Each row has a hidden trait or not; one of two labels after the row says which. A new part has a new trait and new labels.
| -16 |  12 | -16 |  26 |   9 |  11 |  84 |  -6 | -45 | -21 | -20 |  63 | -43 |  10 |  19 |  33 |  <90>
|  -3 |  12 |   3 |  26 |   0 |  22 |  24 |  -9 |  -5 |  -3 | -22 |  45 | -29 |  11 |  -1 |   4 |  <90>
| -13 |  19 | -31 |  30 |  -1 |  32 |  49 | -14 | -45 | -14 | -20 |  39 |  15 |   5 |  -2 |  50 |  <90>
|  -6 |   3 |   6 |  -1 |  -4 |   2 |  51 |  -3 | -17 |   3 |  -8 |  18 | -74 |   2 |  -5 |  23 |  <93>
|  -3 |   8 |  14 |  18 |   0 |  -9 |  71 |  -7 | -34 |  13 | -27 |  31 | -36 |   5 |  34 |  25 |  <90>
| -11 |  14 |  -7 |  17 |   3 |  -9 |  38 | -10 | -41 |  -8 | -34 |  38 | -16 |   6 |  33 |  26 |  <93>
|  -5 | -10 |   5 |  11 |   2 |  -2 |  43 | -10 | -41 |   1 | -15 |  26 | -20 |   0 |  39 |  31 |  <93>
| -12 |  -7 | -21 |  40 |  17 |  30 |  79 | -12 | -34 | -19 | -15 |  44 |  -7 |  11 |   9 |  52 |  <90>
| -11 | -17 |  -9 |  14 | -20 |  10 |  26 |  -2 |  18 |  18 | -36 |  27 | -57 |   6 | -16 |   3 |  <93>
|  -8 |  12 |  -6 |  24 |   2 | -10 |  73 | -10 | -31 |  -2 | -26 |  37 | -22 |   5 |   4 |  42 |  <90>
|  -9 |  -9 |   1 |  33 |   0 |  -4 |  33 |  -7 |  -2 |  -3 | -36 |  38 | -57 |  16 |  -1 |  18 |  <90>
|  -5 | -13 |   5 |  -4 | -12 |   1 |   3 |  -9 | -27 |   2 | -13 |  33 | -31 |   2 |  36 |   7 |  <93>
|  -1 |  10 |  14 |   2 |   2 |   5 |  58 |  -7 | -32 |   9 |  -7 |  17 | -44 |   2 |  11 |   6 |  <90>
|  -5 |  26 |  16 |  -2 | -12 | -10 |  83 |  -6 | -26 |  26 | -33 |  22 | -38 |  -4 |  24 |  10 |  <90>
| -13 |  37 |   0 |   9 |   7 |  37 |  62 | -10 | -38 | -18 | -25 |  37 |   1 |   8 |  13 |  14 |  <93>
| -12 | -35 | -23 |  36 |  14 |  21 |  40 |  -7 |   6 | -17 |   1 |  51 | -36 |  11 | -21 |  23 |  <93>
|   1 |  -4 |   1 |  21 |  -3 |  24 |  66 | -11 | -25 |  -6 | -17 |  16 | -34 |   6 |   0 |  17 |  <93>
| -13 |  30 |  -2 |  29 |  15 | -31 |  79 | -12 | -44 |  -6 | -41 |  44 |  36 |   9 |  18 |  41 |  <90>
| -14 | -15 | -33 |  23 |  -1 |  55 |  43 | -10 | -26 | -13 | -17 |  43 |   0 |   8 |  -1 |  23 |  <90>
|  -3 | -17 |   1 |   9 | -28 | -10 |  61 |   1 | -25 |  20 | -23 |  21 | -19 |   3 |   2 |   0 |  <93>
|   2 |  -4 | -12 |  31 |  -3 |  10 |  28 |  -2 |   4 |  -3 | -14 |  20 | -95 |  10 | -44 |  -9 |  <90>
|  -6 |  30 |  10 |  -1 |   2 | -16 |  46 |  -9 | -33 |  -1 | -77 |  15 |  32 |   2 |   3 |   2 |  <90>
|  -8 | -11 |  -4 |   9 |   7 |  43 |  56 | -10 | -24 |   7 | -15 |  23 | -12 |   5 |   6 |   4 |  <90>
|  -2 |  -6 | -12 |   7 | -22 |   7 |  18 |  -6 | -23 |  -2 | -11 |  30 | -18 |   9 |   8 |  -7 |  <93>
| -13 |  22 |  -6 |  32 |   4 |  37 |  71 | -13 | -42 | -14 | -30 |  50 | -23 |   6 |  34 |  58 |  <93>
| -13 |  10 | -20 |  28 |   7 |  72 |  59 | -16 | -40 | -14 | -24 |  40 |  -8 |   8 |  26 |  34 |  <93>
|  -9 | -39 | -14 |  16 |  -5 | -21 |  20 |  -6 | -25 | -19 |  -6 |  39 | -45 |   6 |  11 |  27 |  <93>
| -26 | -10 | -51 |  44 | -19 |  36 |  77 | -15 | -36 | -44 | -45 |  85 |   7 |  16 |  26 |  61 |  <93>

|  15 |  12 |  -7 |  17 |   6 |   2 |  44 |  -3 | -16 |  25 |  44 |  18 |  25 |  -4 |  13 | -52 |  61 |  -5 |  [22]
|  10 |  19 | -19 |  25 |   7 |  24 |  40 |  -5 |  -8 |   7 |  23 | -47 |  18 |   3 |  -6 |  12 |  41 |  17 |  [22]
|   8 |  13 | -26 |  27 |   8 |  39 |  27 | -15 | -25 |  12 |  52 | -32 |  22 |   2 |  -6 |   3 |  26 |   3 |  [22]
|   6 |   4 |  -1 |  19 |   1 |   2 |  15 |   6 |   3 |  -7 | -15 | -19 |  25 |   5 |  12 |   9 |   2 | -15 |  [22]
| -19 | -12 |  19 | -36 |  -8 |   8 | -69 |   5 |   7 |  -2 | -14 |  16 | -24 |   2 | -15 |  63 | -60 |  -3 |  [23]
|  16 |  16 |  -2 |  21 |   1 |  20 |  25 |  -1 |  -8 |  17 |  12 |  -7 |  33 |   3 |  -3 | -33 |  34 |  -7 |  [22]
|  18 |   4 |  -9 |  29 |  19 | -19 |  49 |  -3 | -13 |  -5 |  17 | -38 |  -2 |  15 |  32 |  24 |   1 |  14 |  [22]
|  17 |   3 |  16 |  -8 |   8 |   1 |  -2 | -10 | -10 | -33 |   0 |   4 | -46 |  17 |  -4 |  57 | -13 |  10 |  [23]
|  22 |   6 |   9 |  14 |   7 | -14 |  25 |   4 |  10 |  -8 | -18 | -11 | -32 |  23 |  28 |  22 |   6 |  -1 |  [23]
| -13 | -19 |   5 | -13 |  -4 | -17 | -29 |   7 |  19 | -14 | -33 |  -7 | -11 |   4 |  26 |  53 | -56 | -13 |  [23]
|   7 |  26 | -21 |  18 |   6 |  33 |  23 |  -2 | -15 |   5 |  35 | -62 |  -5 |   6 | -29 |  44 |  23 |  38 |  [22]
|   3 |  34 | -26 |  31 |   9 |  29 |  39 |  -6 | -14 |  -3 |  30 | -64 |  22 |   1 | -17 |  17 |  36 |  23 |  [22]
|  16 | -10 |   5 |  12 |   5 |   3 |  -1 |  -6 |  -8 |  -3 |  10 |  -7 |   8 |  15 |   7 |  23 |   6 |  -7 |  [23]
| -13 |   2 |  12 |  -2 |   3 |  -8 |  -4 |  14 |   8 | -13 |  -8 |  -4 |  -8 |   1 |  32 |  38 | -31 | -12 |  [23]
| -10 |   1 |   5 |   7 |   5 |   2 | -13 |  13 |  -1 |  -7 |  13 | -14 |   5 |  -2 |  15 |  29 | -21 |  -2 |  [23]
|  12 | -15 |  -1 |   2 |   2 |  18 | -23 |   1 |  -6 |  15 |  34 | -52 | -23 |  11 | -40 |  63 |   5 |  46 |  [23]
|  20 |  -7 |   3 |   8 |   1 |  -9 |   0 |  -4 |  -8 |   2 |  29 |  -5 | -22 |  16 |   5 |  20 |  -4 |   7 |  [23]
| -10 | -14 |  -3 |   8 |  -5 | -17 | -16 |   7 |  -8 |   8 |  20 |  19 |  26 | -10 |  16 | -17 | -16 | -21 |  [23]
| -11 |   0 |   8 |   1 |   3 |  -4 | -16 |  13 |   1 |  -8 |   6 |  -2 |   0 |  -2 |  20 |  28 | -28 | -13 |  [23]
|   9 |  19 |   6 |  10 |   9 |  10 |  17 |   1 |  -7 | -15 |  11 | -20 | -16 |   7 |  -3 |  17 |  25 |  12 |  [22]
| -22 |  -6 |   5 | -29 |  -1 |   4 | -51 |   3 |   4 | -12 |  -2 | -21 | -23 |   0 | -23 |  70 | -38 |  14 |  [23]
| -16 |  -9 |  14 | -40 | -14 | -14 | -65 |   4 |  15 |  -9 | -25 |  41 | -38 |  -8 |  -1 |  11 | -40 |  -6 |  [23]
| -21 |  -6 |   7 |  -5 |  -2 | -26 | -18 |  13 |  -4 |   7 |  34 |  41 |   6 | -12 |  41 |  -7 | -38 | -20 |  [23]
|  12 |  32 |  15 |   1 |   9 |  12 |  16 |   2 | -10 | -25 |  16 | -24 | -58 |  12 | -27 |  55 |  12 |  32 |  [23]
|  13 |  27 |  14 |  22 |   1 |  16 |  36 |   9 |   8 |   8 | -17 | -12 |  36 |   7 |  11 | -16 |  36 | -18 |  [22]
|  17 |   8 |   3 |  20 |  16 | -14 |  42 |  -1 |  -6 |  -8 |   1 | -20 |  -7 |  16 |  31 |  12 |  21 |   3 |  [22]

Part 3:
|  11 | -21 | -19 | -31 | -64 |   2 | -16 |   5 | -15 | -16 |   2 |  12 |  14 |  28 |  -6 | -45 | -39 | -16 |  47 | -22 |   0 |   9 |  16 |  46 |  10 | -48 |   4 |   9 |   9 | -71 | -25 | -16 |   6 |  13 | -11 | -16 | -10 |  -6 |   8 | -13 | -10 |  26 |  47 | -21 | -38 | -30 |  -1 |  <65>
|  -7 |  44 | -30 |  -4 | -12 |  15 |  20 |  23 |  28 |  -1 |  15 | -21 |  35 |  -7 | -18 |  38 |  -6 | -39 | -41 |   9 | -27 | -20 |  12 | -41 | -47 |  -6 |  25 |   3 | -17 |  14 |  17 |   3 |  44 |  18 |  -2 |   3 |  34 |  20 |  26 |   4 |  40 |  -9 | -32 | -10 |   6 |  26 |  -4 |  <65>
|   8 | -17 | -20 | -55 | -55 |   4 | -19 |   1 | -24 | -22 |   1 |   7 |   0 |  20 |  -1 | -44 | -26 | -13 |   5 | -21 |   9 |   2 |  34 |  39 |   3 | -33 |  11 |   1 |   9 | -64 | -22 | -11 |   1 |  29 | -23 | -15 | -23 |   0 |   4 |  -6 |  -2 |  27 |  47 | -12 | -29 | -31 |  -4 |  <65>
|  -5 |  10 |  -3 |   5 |  -4 | -23 |  21 | -23 | -25 |   2 | -22 | -19 | -40 |   8 |  26 | -17 |  20 |  16 | -54 |  14 |  28 |   4 |  18 |   2 | -24 |  59 |  -2 | -39 |  11 |  50 | -13 | -22 | -29 |  -4 |  10 |  10 | -33 |  -2 | -66 |  17 | -15 |  -5 |   0 |  27 |  48 |  26 |  -6 |  <58>
| -19 | -31 |  65 | -77 | 100 |   6 |   8 |   9 | -28 |   0 |  -2 |  87 | -31 |  -9 |  24 |  70 |  78 |  72 | -26 |  11 |  35 |  -7 |  58 |  46 |   1 |  34 | -21 |  18 |   3 |  24 |  27 | -19 | -33 |  19 |  32 |  11 |   1 |  19 |  57 |  11 |  -7 | -24 | -14 |  21 |  21 | -15 |  12 |  <58>
|  -4 | -14 | -22 | -97 | -14 |   7 | -50 | -19 | -58 |  -1 |   3 |  -9 | -49 |  22 |   7 | -42 |   9 |  27 | -79 |  13 |  18 |  10 |  18 |  43 |  17 |   9 |  10 | -31 |   5 | -51 |  -6 |  32 | -39 |  46 | -63 |   4 | -35 |  36 |   7 |  21 |   2 |   8 |   6 |  10 |  14 | -37 |  -6 |  <65>
|  -8 |  13 |   9 |  25 |  -1 | -27 |  10 | -22 | -36 |  31 | -19 |  26 | -24 |  54 |  20 | -30 |  11 |  30 |   9 |  15 |  22 |  25 |  -9 |  52 |  -8 |  29 | -20 | -26 |   7 |   0 | -15 | -32 | -44 | -28 |  26 |  30 | -27 |  -1 | -31 |   3 | -25 | -11 |  -7 |  18 |  45 |  10 |  18 |  <65>
|   2 | -38 |  52 | -10 |  63 |   0 |  22 |   9 |  24 |  -6 |   5 |  63 |  16 | -28 |   3 |  91 |  36 |  36 |  66 |  12 |  -8 |  -4 |  14 |   6 |   5 |  10 | -11 |  28 |   6 |  32 |  15 | -26 |  -5 | -19 |  39 | -22 |   6 | -15 |  53 |  -1 |  11 | -14 | -11 |  -8 |  -8 |   3 |   1 |  <58>
| -10 |   2 |  -5 |  58 | -16 | -17 |  21 | -19 | -17 |  36 | -24 |  41 |  -5 |  64 |  12 | -33 |  -6 |  24 |  62 |   9 |  22 |  29 | -17 |  50 |   8 |  10 | -27 |  -9 |   3 |  10 | -20 | -38 | -25 | -47 |  46 |  37 | -20 | -18 | -37 |  -6 | -44 |  -6 |   2 |   3 |  44 |  13 |  27 |  <58>
|  -9 | -17 | -12 |  81 | -30 |   0 |  23 | -21 |   8 |  29 | -21 |  23 |   9 |  53 |   3 | -31 | -21 |  16 |  65 |   3 |  18 |  25 | -29 |  19 |  20 |  -1 | -22 |  -2 |   1 |  29 | -20 | -22 |  -2 | -52 |  46 |  33 | -13 | -29 | -39 |  -7 | -50 |   2 |  13 | -10 |  36 |  18 |  24 |  <58>
|   4 |  13 |  18 |  -5 |  14 |  12 |  19 |  -4 |   8 |  -6 |  13 |  30 | -10 | -61 | -14 |  74 |  43 | -11 |  46 |  13 | -37 |   1 |  10 | -15 | -31 |  -4 |  18 |  19 |   5 |  49 |   1 | -41 |  17 |  -3 |  53 |  -1 |  22 |  -7 |  40 |   1 |  -2 |  -7 |  -2 |   1 |  37 | -26 |   8 |  <65>

| -37 |  -5 |  14 | -33 | -11 |  59 |  -1 |   6 |  23 |  -1 |   5 |  -2 | -26 |  -2 |  -4 |  28 |  52 |   1 |   1 | -16 | -11 |  22 |  47 |  13 |  17 | -19 |   8 | -22 |  19 |   3 | -38 | -16 | -19 |  22 |  -7 |   2 |  19 | -24 |  18 | -14 |  12 |  -4 |  54 |   9 | -37 | -13 | -16 |  12 |   5 |  -2 |  24 | -33 | -28 | -23 | -51 |  J159
| -15 |  -6 |  13 | -20 |  -4 |  32 |   1 |   6 |  15 |   4 |   9 |   1 | -14 |  -3 |  -6 |  13 |  29 |   4 |   7 | -11 |  -8 |   4 |  20 |   7 |   4 | -11 |  10 | -13 |  10 |   1 | -24 |  -7 |  -7 |  17 |  -2 |   2 |  11 | -13 |  12 |  -7 |   8 |  -4 |  31 |   4 | -19 |  -6 | -15 |  10 |   0 |  -1 |   2 | -18 | -22 |  -6 | -25 |  J159
| -44 |  24 |   3 |   9 |  -3 |  42 |   2 | -44 |   4 | -15 | -35 | -36 | -16 |   2 |  14 |  19 |  39 |  -7 | -50 |   0 |   6 |  32 |  44 |  -4 |  67 | -29 | -29 |   3 |   7 |   2 |   3 | -19 |  -5 | -17 |  -2 |  11 |  -6 |  -7 |  10 |  -4 |   7 |   9 |  15 |  14 | -15 |  -5 |   8 |  10 |   3 |   0 |  60 |   4 |  -3 | -12 | -24 |  J159
| -35 |  18 |   5 | -10 | -11 |  59 |   3 | -37 |  25 |  -9 | -17 | -23 | -28 |  -2 |  18 |  29 |  54 |   3 | -24 |  -8 |   0 |  30 |  38 |   5 |  42 | -26 |  -8 |  -6 |  14 |   3 | -20 | -16 | -15 |  -3 |  -4 |   6 |   8 | -17 |  12 | -10 |  11 |   3 |  38 |   9 | -45 |  -7 |  -5 |   3 |   6 |   1 |  53 | -19 | -14 | -21 | -41 |  J159
| -32 |   8 |  12 | -22 | -12 |  68 |   5 | -21 |  27 |   0 |   5 | -15 | -24 |  -6 |   3 |  31 |  56 |   6 |  -7 | -11 | -10 |  31 |  51 |   7 |  29 | -25 |   1 | -15 |  18 |   5 | -31 | -11 | -10 |  18 |  -1 |  -1 |   8 | -21 |  14 |  -9 |  13 |  -4 |  45 |  11 | -36 |  -8 | -14 |   5 |  -1 |  -4 |  35 | -21 | -27 | -26 | -43 |  J159
|  23 |  18 |  -8 |  31 |  -6 |  13 |  14 | -53 |   9 |  -5 | -18 | -27 |  -9 |  -3 |  19 |  29 |  13 |  -1 | -50 |  10 |  10 |  10 |  -6 | -14 |  45 | -16 |  -7 |  12 |  -7 |   0 |  24 |  -1 |   1 | -37 |   4 |   2 |  -9 | -12 |  -2 |   6 |   4 |  11 | -12 |   1 | -26 |   8 |   9 |  -5 |  -7 |   7 |  46 |  12 |  18 |  -8 |   8 |  J159
|  11 | -18 |  13 | -21 |   0 |  23 |   4 |   7 |  12 |  16 |  32 |  17 |   2 |  -9 | -17 |   9 |  19 |   8 |  17 |  -7 |  -9 |   1 |  31 |   3 | -21 |  -5 |  19 | -11 |   5 |   2 | -20 |   7 |   6 |  28 |   7 |  -9 |  -1 |  -5 |   3 |   1 |   7 |  -8 |  20 |   0 |  -4 |   2 | -18 |   6 |  -9 |  -3 | -13 |  -8 | -18 |   4 |  -3 |  J159
|  36 | -29 |   1 | -34 |  -6 | -40 | -11 |  69 |  -6 |  14 |  36 |  40 |   8 |  -1 | -24 |  -7 | -19 |   7 |  68 |  -9 |  -8 | -31 | -42 |  12 | -90 |  25 |  33 | -13 |   4 |   0 | -26 |   8 |  -2 |  38 |  -4 |  -6 |  20 |   5 |  -4 |  -8 |  -3 | -10 |  11 | -13 |   2 |   2 | -19 |   6 |   5 |   1 | -62 | -19 |  -4 |   9 |   2 |  J55
| -12 |   2 |  -4 |  11 |   6 | -32 | -11 |   9 | -23 |  -7 | -12 |   2 |   2 |   8 |  -3 |  -9 | -12 |  -9 |   6 |   2 |   5 |  -3 |  -6 |   0 |   9 |  10 | -21 |   7 |  -5 |   0 |   9 |  -4 |   4 |  -9 |  -3 |  13 |  -1 |  15 |   0 |  -1 |  -3 |   2 |  -3 |   1 |  25 |   1 |  10 |  10 |   8 |   1 |  -7 |  13 |  15 |  16 |   5 |  J55
| -19 |  10 |  -1 |  12 |   0 |  10 |   2 | -29 |  -1 |  -6 | -25 | -20 |  -5 |   2 |   5 |  11 |  14 |  -6 | -26 |   2 |   4 |  12 |  24 |  -5 |  37 | -14 | -20 |   5 |   3 |   1 |   4 |  -9 |   0 | -13 |   0 |   8 |  -4 |  -2 |   4 |  -1 |   4 |   6 |   4 |   7 |  -4 |   0 |   6 |   8 |   0 |   1 |  36 |   8 |   6 |   1 |   2 |  J159
|  10 | -12 |  -4 |  13 |  12 | -47 |  -9 |  13 | -27 |  -2 |   0 |  13 |  16 |   5 | -13 | -20 | -29 | -10 |  19 |   4 |   3 |  -7 | -19 |  -2 | -13 |  13 | -14 |   9 | -12 |  -1 |   8 |   6 |  15 |   2 |   3 |   9 |  -6 |  20 |  -4 |   6 |  -6 |  -2 | -26 |  -1 |  33 |   6 |   6 |   9 |   1 |  -1 | -37 |  27 |  17 |  27 |  25 |  J55
|  30 | -28 |   4 | -31 |   0 | -33 |  -8 |  61 |  -7 |  20 |  41 |  37 |  17 |  -4 | -27 | -10 | -18 |   6 |  64 |  -7 | -10 | -23 | -27 |  10 | -63 |  17 |  25 | -10 |  -1 |   1 | -23 |  13 |  10 |  43 |   3 |  -8 |   8 |   9 |  -5 |  -2 |  -2 | -11 |   6 | -11 |  16 |   5 | -16 |   8 |  -2 |  -3 | -67 |  -2 |  -8 |  20 |  15 |  J55
